Rows, each with roughly how far along a hidden order it lies (0 to 30)
[ 26   1   9 -84  26 -17  16  -4  31 -11  -2  23   3 -42  24  27  60  -5
 -27 -23] | 13
[ -7   8   3 -26  19 -12   4  -6  19 -16   4  12   9   2  14   2  39 -21
  -8 -15] | 18
[-82 -10 -25  16   7  24  -8  10  20  -2 -14 -18  34  47  -5 -70 -28 -23
  32 -34] | 27
[ 21   3 -17  46 -15  29  -7  14  -1   6 -10   3  21 -25 -15   7 -81  17
  17 -23] | 8
[-32 -23 -24 -78  45  -5   7  25  52  -3 -32   8  36 -20  20 -41  71 -15
 -17 -70] | 27
[ 73  29  20 -24  -2 -10  19 -29  -2 -15  21  34 -23 -36  23  64 -12   5
   4  15] | 2
[-15  -5   1 -78  40 -21   9  -2  35 -11  -6  16  12 -11  21  -8  98 -19
 -18 -27] | 22
[-22   6  -2 -20  18 -17   7 -12  20 -15   7   9   2  28  15  -2  48 -26
   9 -14] | 20
[ 59  13  26  -9  -9 -13   3  -9 -16  -1  16   9 -23 -45   2  68  -1  16
 -21  15] | 1
[ 48  11  25 -46   9 -23   1 -18  -2 -24  17  11 -30 -21  17  40  51  -1
 -29   9] | 9
[ 80  -4  14 -51  17   5   3   7  11  -6 -10  14  -6 -81   8  40  23  27
 -73 -17] | 3
[-10  18  28 -43  28 -39  21 -37   7 -16  31  11 -31  45  31  18  97 -31
  -2  23] | 17
[-69  -7 -28 -21  29  12   7   0  39  -8 -10  -2  37  45  20 -36  16 -28
  35 -29] | 30
[ 65  14   3 -52  19  -7  13   2  28 -11  -7  28   9 -78  25  50  25  10
 -28 -35] | 7
[ -5  -9   5 -82  32 -19  12  -2  41  -8  -7  12   3 -20  21  -1  92 -11
 -27 -28] | 20
[ -9  -2 -36 -16  24  32  -2   6  43 -22 -24  15  41 -21  13 -26 -28 -13
  14 -66] | 22
[-78   6 -18 -23  38   1  23 -19  29 -15   2  12  21  71  28 -31  33 -27
  39 -21] | 30
[ 21 -21 -17  18 -10  40 -17  32  -4   7 -24 -20  15 -49 -22 -19 -29  32
 -12 -16] | 9
[  67  -60  -10 -127   55   25  -22   74   54    7  -70   -1   53 -127
    4   -5  119   57 -107  -98] | 11
[-48  -3 -11   4  10  -3  -8  -3  10 -14   4  -9   7  45   1 -28  18 -21
  17  -9] | 22
[-38   4 -13 -10  20  -1  13  -7  28  -9  -3   6  23  30  13 -24  12 -24
  25 -32] | 22
[-34   0 -17 -90  40 -21   7  -2  48 -18  -8  18  31   1  29 -23  73 -28
 -10 -60] | 26
[  0   1 -23 -37  31   6   6   0  41 -23 -13  17  26 -16  22  -7  -6 -18
   5 -48] | 21
[-82  11 -10   4  18 -11  13 -20  19 -13  11   4  13  92  22 -36  11 -58
  46  -8] | 30
[-15  -6 -35  -9  16  26  -4  14  29 -11 -22   5  32 -14   3 -22 -24  -4
  14 -60] | 21
[-24  -3 -19 -19  19  10   1  -2  30 -18 -10   5  21   6  10 -28   5 -17
   9 -36] | 22
[ 10   3 -24  31   0  44   0   5   7  -9 -12   3  22 -11  -1 -10 -72   4
  27 -22] | 14
[ 51  -4  21  -3 -17  12 -11   8 -25   8   0 -10 -20 -44 -16  34 -27  34
 -22  19] | 0
[ -2   0 -38  -2  17  36  -2  12  49 -13 -24  17  52  -9   7 -15 -48  -5
  18 -71] | 20
[ 47  25  -2  66 -25  22   0 -19 -26  -2  18  12  -9   4  -6  30 -99   2
  29  15] | 5
[ 62   8  38 -37  18 -17   4 -14 -10 -20  14   8 -39 -37  11  44  38   9
 -26  26] | 5
[ -2  11   9 -33  14 -17  14 -16  18 -12  10  13  -1  12  21   7  41 -18
   2 -10] | 17
[-69   9 -27  19  21   8  14 -13  22 -14   1   8  28  81  20 -45 -15 -45
  49 -19] | 29
[-49  -4 -23 -56  34 -23  13   4  47  -2  -4  11  38  27  22 -38  69 -37
   7 -46] | 28
[ 86  -7   7 -19  -3  16 -13  19 -10   5 -12   2  -7 -87 -12  30 -23  39
 -37 -11] | 0
[-23 -15 -30  23  -5  13 -12  25   9  16 -21 -13  32   2 -13 -36 -18   5
   8 -32] | 17
[-66 -15 -13 -53  49  -7   3  -3  35 -14 -11   0  23  25  20 -48  66 -28
  -5 -31] | 29
[-38  16  -6  56 -15  -6   0 -17  -5  -5  17  -4  -1  71  -5 -16 -49 -26
  37   2] | 18
[ -14   40    5   90  -28   -1    9  -35  -29   -1   39   11  -20   84
   -5   19 -100  -25   55   38] | 11
[ 69  -4  17 -13  -7   6  -1   7 -15   8  -5   1  -8 -62  -7  45  -8  31
 -32   1] | 0
[-39  -8 -24  12   1  15  -7  10  17   2 -11  -6  24   3  -6 -39 -17  -9
  16 -25] | 20
[ 14 -12   0  22 -18  24 -16  22 -18  20 -11 -14   2 -28 -23  -4 -22  25
  -5  14] | 6
[ 71 -17  13 -31   1   4  -2  19 -11  13 -10  -4 -12 -73  -6  32  11  38
 -39  19] | 0
[-76   1 -44  11  23  31  -4  -1  41 -19 -18   8  40  27  11 -51 -48 -30
  43 -65] | 28
[-13  16   1  -8  22 -14  21 -25  26 -13  15  24   3  30  24   9  27 -28
  12 -11] | 19
[-23   6  -9 -20  24 -13   8 -10  21 -12   4  13  10  34  16 -36  16 -25
  13 -33] | 21
[-21 -10 -17  19  -9  22  -8  21   4  19 -14 -15  29  16 -10 -27 -30   9
  13 -18] | 16
[ 81  -2   0  11  -9  22  -6  16  -7   7  -6   6   4 -66 -15  36 -39  23
 -14   0] | 0
[-11  15 -10  56 -17  21  -3 -10 -14  -8   4  -2  -3  34  -8  -7 -75  -4
  38  10] | 13
[ 53   0   4  28 -22  18 -11  15 -19   9  -5  -6  -9 -46 -18  26 -59  31
  -5  16] | 2
[ 15   2  10 -78  27 -25  19 -11  18 -11   2  21  -3 -16  23  13  68  -9
 -19 -13] | 15
[ 58 -12   2   6 -20  19 -15  32 -15  14 -13  -9  12 -58 -22  20 -42  33
 -25  -1] | 1
[-45   9  -3 -10  14 -11  14 -19  15  -4  12   1  -1  64  22 -16  19 -26
  31   5] | 22
[ 45  -1  -3  22 -15  24  -1  14 -15  15 -10   1   8 -49 -13  22 -50  27
   4   1] | 3
[-31  -8  -3 -65  29 -33   5   1  34 -20  -5   7  17   7  21 -18 109 -13
 -23 -43] | 24
